Here is a tiny trained network, its code and every weight. The questions are about switching its units off for an input and a class, where a switched-off unit gives its printed mean instead of its output.

import numpy as np


def w(rows, s, z=0):
    codes = np.array(rows[::2]) - 128.0
    scale = np.full(codes.shape[1], s)
    scale[-1] = z or s
    return codes * scale


def norm(h):
    return h / np.sqrt((h * h).mean(-1, keepdims=True) + 1e-5)


def f(y):
    return np.maximum(y, 0)


def log_softmax(a):
    a = a - a.max(-1, keepdims=True)
    return a - np.log(np.exp(a).sum(-1, keepdims=True))


def net(x, mask):
    res = np.array(x, float).reshape(1, 4) / 4 @ E
    u = 0
    for l in range(2):
        y = f(norm(res) @ A[l][:, :-1].T + A[l][:, -1])
        res = res + np.where(mask[u : u + 11], y, B[l][:, -1]) @ B[l][:, :-1]
        u += 11
    return log_softmax(norm(res)[-1] @ U[:, :-1].T + U[:, -1])


A, B = {}, {}
E = w([
[174,27,97,154,120,113,141,48,214,220,1,163],'x0',
[138,163,38,231,70,238,109,106,95,91,150,119],'x1',
[69,55,179,139,131,175,163,182,144,191,122,196],'x2',
[119,90,138,135,152,135,136,75,141,17,165,101],'x3',
],0.0062)
A[0] = w([
[102,181,205,46,153,125,90,110,104,185,210,48,175],'L0N0',
[109,158,100,129,98,181,99,178,83,109,167,123,108],'L0N1',
[166,146,108,142,90,161,34,125,160,194,111,43,163],'L0N2',
[13,122,159,189,112,123,210,163,112,152,181,114,39],'L0N3',
[161,180,128,109,130,122,134,104,154,74,162,67,207],'L0N4',
[194,124,66,151,124,132,68,109,164,151,47,96,107],'L0N5',
[218,133,49,187,86,154,73,132,129,135,155,85,114],'L0N6',
[185,126,203,94,191,39,220,2,140,210,56,133,10],'L0N7',
[136,99,207,129,178,91,143,189,103,94,109,158,86],'L0N8',
[153,110,110,113,167,92,70,64,136,165,124,130,34],'L0N9',
[122,75,82,192,118,167,102,99,205,121,52,193,249],'L0N10',
],0.0057,0.002)
B[0] = w([
[141,123,148,89,55,66,128,149,101,117,157,126,227],'L0N0',
[135,108,86,148,154,84,145,92,157,119,114,254,209],'L0N1',
[156,131,137,91,127,114,106,92,137,90,162,115,191],'L0N2',
[71,178,127,143,168,183,137,103,149,122,183,107,179],'L0N3',
[146,109,134,110,124,100,143,152,100,177,97,139,221],'L0N4',
[118,99,137,143,143,123,148,93,115,109,203,112,216],'L0N5',
[151,121,181,145,115,117,137,141,124,126,78,141,220],'L0N6',
[118,146,116,169,213,138,127,160,130,93,111,136,249],'L0N7',
[99,71,185,103,114,129,126,132,122,165,144,106,185],'L0N8',
[105,105,104,162,134,129,119,160,147,128,115,112,169],'L0N9',
[118,122,153,52,91,161,97,135,127,142,100,115,255],'L0N10',
],0.0093,0.0064)
A[1] = w([
[108,246,86,165,64,164,113,86,120,116,188,174,90],'L1N0',
[179,211,54,205,57,86,168,126,86,77,134,131,78],'L1N1',
[110,117,44,123,73,253,136,96,139,141,134,186,25],'L1N2',
[127,176,169,161,178,100,177,143,120,163,224,104,116],'L1N3',
[93,98,48,202,180,172,98,118,124,109,203,125,124],'L1N4',
[124,174,243,134,161,71,154,182,74,144,164,61,120],'L1N5',
[92,29,165,109,90,179,154,206,122,182,136,131,121],'L1N6',
[153,140,153,50,146,45,113,66,155,107,47,89,91],'L1N7',
[195,116,80,171,54,201,82,35,195,172,104,33,93],'L1N8',
[70,173,111,140,133,160,146,195,119,127,150,125,58],'L1N9',
[175,134,83,144,174,84,97,128,190,124,103,55,4],'L1N10',
],0.0073,0.0023)
B[1] = w([
[119,108,97,139,174,124,172,143,171,122,78,108,211],'L1N0',
[191,132,123,153,118,169,98,129,135,116,27,188,236],'L1N1',
[48,209,145,181,135,79,166,121,161,161,211,69,199],'L1N2',
[148,84,141,136,61,175,142,24,147,166,207,66,196],'L1N3',
[126,164,110,178,227,139,127,150,141,196,115,170,169],'L1N4',
[137,131,105,164,64,120,84,104,92,120,111,114,255],'L1N5',
[161,120,195,126,97,190,149,76,202,107,79,139,240],'L1N6',
[91,187,60,93,229,140,134,192,82,130,182,138,252],'L1N7',
[143,113,126,69,34,51,87,142,49,105,214,110,228],'L1N8',
[138,165,105,150,161,108,187,92,161,123,145,2,160],'L1N9',
[66,166,40,207,137,129,161,151,176,185,146,106,177],'L1N10',
],0.0085,0.0064)
U = w([
[169,131,88,36,72,1,38,171,2,75,166,57,102],'0',
[20,192,46,231,238,114,184,148,183,175,179,80,227],'1',
[50,105,229,114,48,159,143,49,175,158,197,72,197],'2',
[65,35,225,48,202,173,145,165,184,166,25,155,3],'3',
[215,179,107,206,127,176,135,127,74,52,48,209,38],'4',
],0.0071,0.0023)

Each question gives the input, the list of numbers given to net, and the class t.
The units are the neurons (one row each of A and B). Each row of codes is followed by its name. A weight is (code - 128) times the scale printed after its matrix; where a second scale follows, it is the last column's (A, B and U).
mask holds one flag per neuron, layer by layer. A switched-off neuron (its flag False) gives its mean, the last column of its row in B, instead of its output. The means were averaged over made-up inputs and are rounded, as every weight is.
A unit's drop is (log p(t) with every unit on - log p(t) with that unit switched off) / (log p(t) with every unit on - log p(t) with every unit switched off).
The circuit of an input: a set's keep is (log p(t) with only the set's units on - log p(t) with every unit switched off) / (log p(t) with every unit on - log p(t) with every unit switched off). Starting from the 12 units with the biggest drops (on a tie, the unit counted first), units are removed one at a time, each time the one whose removal leaves the highest keep (on an exact tie, the one counted first), for as long as the keep stays at least 0.8.
circuit, biggest first: the units of the circuit, biggest drop first
most important unit: the unit with the biggest drop
k most important neurons: the k neurons with the biggest drops, biggest first
k most important neurons of layer l: the k neurons of layer l with the biggest drops, biggest first
drop of u: that unit's drop, to one decimal
input [-4,2,-7,1], class 4: circuit, biggest first : [L1N1 L1N8]
input [2,-7,-8,2], class 1: most important unit : L1N10
input [2,7,7,-1], class 2: 2 most important neurons of layer 0 : [L0N10 L0N7]
input [-4,1,-4,1], class 4: circuit, biggest first : [L1N1 L0N1]
input [8,2,3,4], class 2: circuit, biggest first : [L1N8 L1N2 L0N4]
input [1,-7,-7,0], class 1: 3 most important neurons : [L0N7 L1N10 L1N8]
input [1,8,3,3], class 2: 3 most important neurons : [L0N10 L0N7 L0N6]
input [-4,1,-2,8], class 4: 4 most important neurons : [L0N10 L1N1 L1N8 L0N8]
input [3,7,-1,-8], class 0: 2 most important neurons : [L1N8 L0N2]
input [-8,3,-8,0], class 4: 2 most important neurons of layer 1 : [L1N1 L1N8]
input [0,2,-3,-7], class 4: 4 most important neurons : [L0N10 L1N1 L0N8 L0N1]
input [8,-4,-3,-5], class 1: 2 most important neurons : [L0N7 L1N10]
input [2,6,-6,-7], class 0: 2 most important neurons : [L1N8 L0N7]
input [-7,-3,2,-3], class 2: circuit, biggest first : [L1N3]
input [7,-1,-8,-8], class 1: 2 most important neurons : [L1N10 L0N7]
input [7,-2,-8,7], class 1: 2 most important neurons : [L0N7 L1N10]
input [-5,4,-1,5], class 4: drop of L1N1 : 0.2
input [8,7,-6,3], class 0: drop of L1N8 : 0.2
input [-1,-8,8,-3], class 2: drop of L1N5 : 0.1
input [2,3,-5,-7], class 0: drop of L1N4 : 0.0
input [4,-2,-6,-8], class 1: most important unit : L0N7
input [1,5,5,-1], class 2: 2 most important neurons : [L0N10 L0N7]
